Below is a small trained network, with its code and all its weights. Each question gives an input and a target symbol and asks what happens when units are switched off, that is, made to give their printed mean instead of their output.

import numpy as np


def w(rows, s, z=0):
    codes = np.array(rows[::2]) - 128.0
    scale = np.full(codes.shape[1], s)
    scale[-1] = z or s
    return codes * scale


def f(y):
    return np.maximum(y, 0)


def softmax(a):
    e = np.exp(a - a.max(-1, keepdims=True))
    return e / e.sum(-1, keepdims=True)


def log_softmax(a):
    a = a - a.max(-1, keepdims=True)
    return a - np.log(np.exp(a).sum(-1, keepdims=True))


def net(x, mask):
    ids = ['ΔΘΠΣγεηξ'.index(c) for c in x.split()]
    T = len(ids)
    res = E[ids] + P[:T]
    u = 0
    for l in range(3):
        r = res
        for j in range(3):
            rows = slice(2 * j, 2 * j + 2)
            q, k, v = (r @ M[l][rows].T for M in (Q, K, V))
            z = softmax(np.where(np.tri(T) > 0, q @ k.T / 2**0.5, -1e9)) @ v
            o = O[l][rows]
            res = res + np.where(mask[u + j], z, o[:, -1]) @ o[:, :-1]
        u += 3
        y = f(res @ A[l][:, :-1].T + A[l][:, -1])
        res = res + np.where(mask[u : u + 4], y, B[l][:, -1]) @ B[l][:, :-1]
        u += 4
    return log_softmax(res[-1] @ U[:, :-1].T + U[:, -1])


Q, K, V, O, A, B = {}, {}, {}, {}, {}, {}
E = w([
[213,98,84],'Δ',
[56,91,149],'Θ',
[105,87,75],'Π',
[117,143,77],'Σ',
[97,7,121],'γ',
[176,171,116],'ε',
[174,171,116],'η',
[103,213,150],'ξ',
],0.012)
P = w([
[72,224,3],'0',
[155,157,207],'1',
[158,153,206],'2',
[151,156,203],'3',
[166,153,198],'4',
[147,155,186],'5',
[164,154,188],'6',
[154,153,179],'7',
[149,157,172],'8',
[157,159,167],'9',
[142,166,157],'10',
],0.0034)
Q[0] = w([
[101,158,87],'0.h0',
[21,77,186],'0.h0',
[110,174,254],'0.h1',
[91,63,144],'0.h1',
[60,62,77],'0.h2',
[100,208,7],'0.h2',
],0.031)
K[0] = w([
[99,150,71],'0.h0',
[99,65,209],'0.h0',
[167,116,255],'0.h1',
[59,88,157],'0.h1',
[24,109,82],'0.h2',
[137,223,44],'0.h2',
],0.033)
V[0] = w([
[121,119,2],'0.h0',
[36,171,97],'0.h0',
[171,68,164],'0.h1',
[131,180,69],'0.h1',
[95,27,218],'0.h2',
[143,112,96],'0.h2',
],0.0081)
O[0] = w([
[119,59,149,250],'0.h0',
[101,109,187,135],'0.h0',
[105,100,181,85],'0.h1',
[141,164,112,195],'0.h1',
[103,186,2,54],'0.h2',
[131,139,132,172],'0.h2',
],0.0099,0.0019)
A[0] = w([
[140,54,122,224],'0.n0',
[142,189,85,250],'0.n1',
[254,180,131,27],'0.n2',
[35,129,175,3],'0.n3',
],0.0096,0.0017)
B[0] = w([
[182,99,86,225],'0.n0',
[104,107,212,177],'0.n1',
[75,205,4,254],'0.n2',
[121,192,2,169],'0.n3',
],0.0092,0.0037)
Q[1] = w([
[187,161,146],'1.h0',
[194,145,122],'1.h0',
[150,111,6],'1.h1',
[208,62,107],'1.h1',
[164,136,157],'1.h2',
[110,146,118],'1.h2',
],0.02)
K[1] = w([
[182,146,163],'1.h0',
[159,171,168],'1.h0',
[185,136,6],'1.h1',
[193,171,127],'1.h1',
[112,110,181],'1.h2',
[137,122,130],'1.h2',
],0.022)
V[1] = w([
[137,145,140],'1.h0',
[131,147,140],'1.h0',
[145,2,171],'1.h1',
[137,133,133],'1.h1',
[120,151,137],'1.h2',
[213,67,158],'1.h2',
],0.0053)
O[1] = w([
[161,116,108,125],'1.h0',
[160,105,152,126],'1.h0',
[199,251,79,7],'1.h1',
[151,145,138,126],'1.h1',
[144,115,123,118],'1.h2',
[140,218,211,88],'1.h2',
],0.0024,0.002)
A[1] = w([
[110,44,178,4],'1.n0',
[71,5,109,40],'1.n1',
[155,30,83,5],'1.n2',
[132,36,189,193],'1.n3',
],0.011,0.0031)
B[1] = w([
[173,240,134,137],'1.n0',
[170,250,59,219],'1.n1',
[161,213,215,251],'1.n2',
[58,30,134,182],'1.n3',
],0.013,0.003)
Q[2] = w([
[24,252,217],'2.h0',
[122,109,158],'2.h0',
[84,192,95],'2.h1',
[86,170,245],'2.h1',
[118,232,212],'2.h2',
[162,157,34],'2.h2',
],0.027)
K[2] = w([
[4,184,132],'2.h0',
[103,109,104],'2.h0',
[77,170,110],'2.h1',
[123,156,208],'2.h1',
[76,184,192],'2.h2',
[225,136,138],'2.h2',
],0.036)
V[2] = w([
[52,201,142],'2.h0',
[28,235,167],'2.h0',
[157,54,2],'2.h1',
[86,155,200],'2.h1',
[165,156,105],'2.h2',
[235,165,149],'2.h2',
],0.01)
O[2] = w([
[75,197,202,181],'2.h0',
[68,215,242,193],'2.h0',
[2,101,45,139],'2.h1',
[231,108,174,103],'2.h1',
[118,165,65,208],'2.h2',
[46,194,14,254],'2.h2',
],0.0072)
A[2] = w([
[45,54,137,2],'2.n0',
[1,50,154,184],'2.n1',
[81,79,49,124],'2.n2',
[83,76,120,118],'2.n3',
],0.012,0.0054)
B[2] = w([
[131,223,214,139],'2.n0',
[98,10,118,189],'2.n1',
[193,141,138,247],'2.n2',
[156,148,143,145],'2.n3',
],0.013,0.012)
U = w([
[245,92,79,151],'Δ',
[85,48,106,186],'Θ',
[162,91,137,109],'Π',
[208,2,171,206],'Σ',
[122,168,110,1],'γ',
[164,90,139,110],'ε',
[164,88,137,128],'η',
[205,133,220,136],'ξ',
],0.0061,0.0053)

Each question gives the input, a string of symbols that net reads in full, and the target symbol t.
The units are the heads (2 rows each of Q, K, V and O) and the neurons (one row each of A and B). Each row of codes is followed by its name. A weight is (code - 128) times the scale printed after its matrix; where a second scale follows, it is the last column's (O, A, B and U).
mask holds one flag per unit, layer by layer, with each layer's heads first. A switched-off unit (its flag False) gives its mean, the last column of its rows in O or B, instead of its output. The means were averaged over made-up inputs and are rounded, as every weight is.
A unit's drop is (log p(t) with every unit on - log p(t) with that unit switched off) / (log p(t) with every unit on - log p(t) with every unit switched off).
The circuit of an input: a set's keep is (log p(t) with only the set's units on - log p(t) with every unit switched off) / (log p(t) with every unit on - log p(t) with every unit switched off). Starting from the 12 units with the biggest drops (on a tie, the unit counted first), units are removed one at a time, each time the one whose removal leaves the highest keep (on an exact tie, the one counted first), for as long as the keep stays at least 0.8.
units of the circuit, in order: the units of the circuit, biggest drop first
unit that matters most: the unit with the biggest drop
top k neurons: the k neurons with the biggest drops, biggest first
k most important neurons of layer l: the k neurons of layer l with the biggest drops, biggest first
heads that matter: for each layer, one digit per head in row order, 1 if its drop is at least 0.15 and else 0, layers parted by /
drop when u is switched off: that unit's drop, to one decimal
input Θ Σ Θ η γ Δ γ ξ γ ξ Π, target Θ: top 3 neurons	[0.n3; 2.n1; 1.n1]
input Σ η η η ξ Θ ε ε ξ ε, target Σ: heads that matter	101 / 000 / 001
input γ Σ ξ Δ ε, target γ: unit that matters most	1.n2
input Θ ξ Δ ξ γ γ η, target Θ: top 3 neurons	[0.n2; 1.n2; 0.n3]
input Σ Δ Δ Δ γ Σ ξ ξ Δ ε Π, target Σ: units of the circuit, in order	[0.h2; 1.n3; 2.h2]
input γ γ Π, target γ: heads that matter	011 / 000 / 101
input Θ Δ Π, target Θ: units of the circuit, in order	[1.n2; 2.h1; 0.n3; 2.n1]
input ξ Σ Θ η ε ξ ξ ε Δ ε, target ξ: top 2 neurons	[0.n0; 1.n1]
input ξ Θ Σ ξ Δ η ξ Θ Π, target ξ: heads that matter	001 / 000 / 110
input ξ Σ ξ η Δ ε ξ Θ Π, target ξ: top 3 neurons	[0.n2; 1.n0; 1.n2]
input Σ η ξ η ξ η Σ Θ Σ η η, target Σ: units of the circuit, in order	[0.h0; 0.h2; 2.h2; 1.n3]
input Δ Θ Δ Σ η η γ Π, target Δ: units of the circuit, in order	[2.h0; 2.n2; 0.n0]
input Δ Π Π ξ ξ, target ξ: heads that matter	000 / 000 / 110
input Δ γ ξ Δ Δ Δ Σ, target Σ: unit that matters most	0.n2
input ξ Σ Π Θ Σ ε, target ξ: top 3 neurons	[0.n0; 2.n1; 1.n1]
input ξ Π γ, target γ: top 2 neurons	[1.n1; 1.n2]
input γ ξ Θ Σ Θ Δ η ε, target γ: top 2 neurons	[0.n2; 1.n2]
input γ Θ Δ Σ η Δ ξ ε ξ Δ η, target γ: top 2 neurons	[1.n2; 0.n2]
input Σ ξ Θ Σ η Θ Π, target Σ: heads that matter	111 / 000 / 001
input Θ Θ ξ Π Δ γ ε ξ Σ ε, target Θ: top 4 neurons	[1.n2; 0.n2; 0.n3; 2.n1]
input Θ Θ ε Θ ξ ε, target Θ: top 4 neurons	[0.n2; 1.n2; 0.n3; 1.n1]
input γ Δ γ γ Π η Θ η, target γ: 3 most important neurons of layer 0	[0.n2; 0.n0; 0.n1]
input Δ Σ Δ ξ Θ ξ ξ Δ γ, target γ: top 2 neurons	[1.n2; 1.n1]
input ξ Σ Δ γ γ Δ η, target ξ: top 2 neurons	[0.n0; 2.n1]
input Δ Δ Δ Δ Θ Δ ξ ξ Π, target Δ: top neuron	[2.n2]
input Σ Θ Σ, target Σ: top 2 neurons	[1.n3; 1.n2]
input Σ Δ Σ Θ ξ η, target Σ: 2 most important neurons of layer 1	[1.n2; 1.n3]
input Θ ε Δ η, target Θ: drop when 0.h2 is switched off	0.1
